Below is a small trained network, with its code and all its weights. Each question gives an input and a class and asks what happens when units are switched off, that is, made to give their printed mean instead of their output.

import numpy as np


def w(rows, s, z=0):
    codes = np.array(rows[::2]) - 128.0
    scale = np.full(codes.shape[1], s)
    scale[-1] = z or s
    return codes * scale


def f(y):
    return y / 2 * (1 + np.tanh(0.7978845608 * (y + 0.044715 * y**3)))


def log_softmax(a):
    a = a - a.max(-1, keepdims=True)
    return a - np.log(np.exp(a).sum(-1, keepdims=True))


def net(x, mask):
    res = np.array(x, float).reshape(1, 7) / 4 @ E
    y = f(res @ A[0][:, :-1].T + A[0][:, -1])
    res = res + np.where(mask, y, B[0][:, -1]) @ B[0][:, :-1]
    return log_softmax(res[-1] @ U[:, :-1].T + U[:, -1])


A, B = {}, {}
E = w([
[156,185,135,63,112,88,158,225,126,135],'x0',
[77,60,224,81,155,99,68,188,62,130],'x1',
[88,24,111,86,51,202,98,113,145,122],'x2',
[154,196,118,97,18,89,180,140,149,90],'x3',
[73,176,236,173,66,134,85,4,230,215],'x4',
[74,144,173,158,137,143,170,149,60,108],'x5',
[134,102,102,171,3,207,148,137,19,131],'x6',
],0.0051)
A[0] = w([
[181,249,80,143,126,69,243,97,228,115,123],'N0',
[131,153,179,7,210,1,81,185,155,94,143],'N1',
[75,160,198,187,148,144,59,10,228,158,221],'N2',
[182,138,84,62,91,88,198,221,47,39,90],'N3',
[129,137,184,10,213,17,102,189,171,134,118],'N4',
[95,178,158,25,208,9,93,214,149,77,233],'N5',
[83,154,193,104,82,118,131,150,88,169,41],'N6',
[76,128,219,4,11,145,150,138,155,95,190],'N7',
[164,35,22,62,181,180,105,128,158,93,203],'N8',
[91,152,217,235,223,65,131,134,52,89,250],'N9',
[120,31,68,94,171,160,71,136,135,102,147],'N10',
[183,245,75,172,141,62,217,102,208,121,140],'N11',
[170,140,79,82,105,98,194,230,59,40,112],'N12',
],0.0046,0.002)
B[0] = w([
[66,31,60,222,182,190,192,163,67,116,201],'N0',
[180,22,79,88,60,62,65,69,200,192,216],'N1',
[122,18,99,94,45,85,57,52,181,207,254],'N2',
[178,36,122,85,49,73,61,76,188,177,210],'N3',
[155,39,84,82,35,66,55,47,200,214,205],'N4',
[144,3,63,137,93,107,103,80,149,153,237],'N5',
[74,140,151,162,146,169,148,125,89,84,134],'N6',
[94,43,38,217,154,178,177,171,89,104,190],'N7',
[71,104,53,200,167,211,187,153,45,131,196],'N8',
[57,29,28,203,157,184,189,177,67,97,215],'N9',
[63,104,67,183,164,201,200,142,59,111,175],'N10',
[67,30,47,211,168,186,194,169,65,102,198],'N11',
[156,31,99,98,84,74,78,103,180,188,209],'N12',
],0.0062,0.0048)
U = w([
[54,99,98,241,193,219,228,213,23,86,190],'0',
[189,99,133,59,18,37,21,31,241,201,164],'1',
[215,255,216,35,186,109,97,234,109,94,2],'2',
],0.0056,0.004)

Each question gives the input, the list of numbers given to net, and the class t.
The units are the neurons (one row each of A and B). Each row of codes is followed by its name. A weight is (code - 128) times the scale printed after its matrix; where a second scale follows, it is the last column's (A, B and U).
mask holds one flag per neuron, in row order. A switched-off neuron (its flag False) gives its mean, the last column of its row in B, instead of its output. The means were averaged over made-up inputs and are rounded, as every weight is.
A unit's drop is (log p(t) with every unit on - log p(t) with that unit switched off) / (log p(t) with every unit on - log p(t) with every unit switched off).
The circuit of an input: a set's keep is (log p(t) with only the set's units on - log p(t) with every unit switched off) / (log p(t) with every unit on - log p(t) with every unit switched off). Starting from the 12 units with the biggest drops (on a tie, the unit counted first), units are removed one at a time, each time the one whose removal leaves the highest keep (on an exact tie, the one counted first), for as long as the keep stays at least 0.8.
circuit, biggest first: the units of the circuit, biggest drop first
top k neurons: the k neurons with the biggest drops, biggest first
drop when u is switched off: that unit's drop, to one decimal
input [2,2,7,5,1,1,-3], class 0: circuit, biggest first => [N7]
input [6,-3,4,0,-4,5,0], class 1: top 3 neurons => [N3; N12; N9]
input [0,-4,-5,5,-8,8,-5], class 1: top 3 neurons => [N3; N12; N1]
input [3,-6,2,4,-5,-7,-6], class 0: top 3 neurons => [N0; N11; N8]
input [6,-1,1,3,-5,8,5], class 1: top 2 neurons => [N3; N12]
input [4,-6,-4,1,-5,-8,-1], class 0: top 3 neurons => [N0; N11; N2]
input [1,-3,-4,5,8,-4,8], class 0: top 2 neurons => [N0; N11]
input [8,-5,-2,4,-2,8,6], class 1: top 3 neurons => [N3; N12; N8]
input [6,-3,-6,8,3,-3,-3], class 0: top 2 neurons => [N0; N11]
input [-3,7,8,7,3,-2,1], class 0: drop when N1 is switched off => 0.1
input [7,-1,-6,-1,-4,2,6], class 1: drop when N3 is switched off => 0.4
input [-6,6,4,-3,2,-4,-1], class 0: drop when N9 is switched off => -0.2
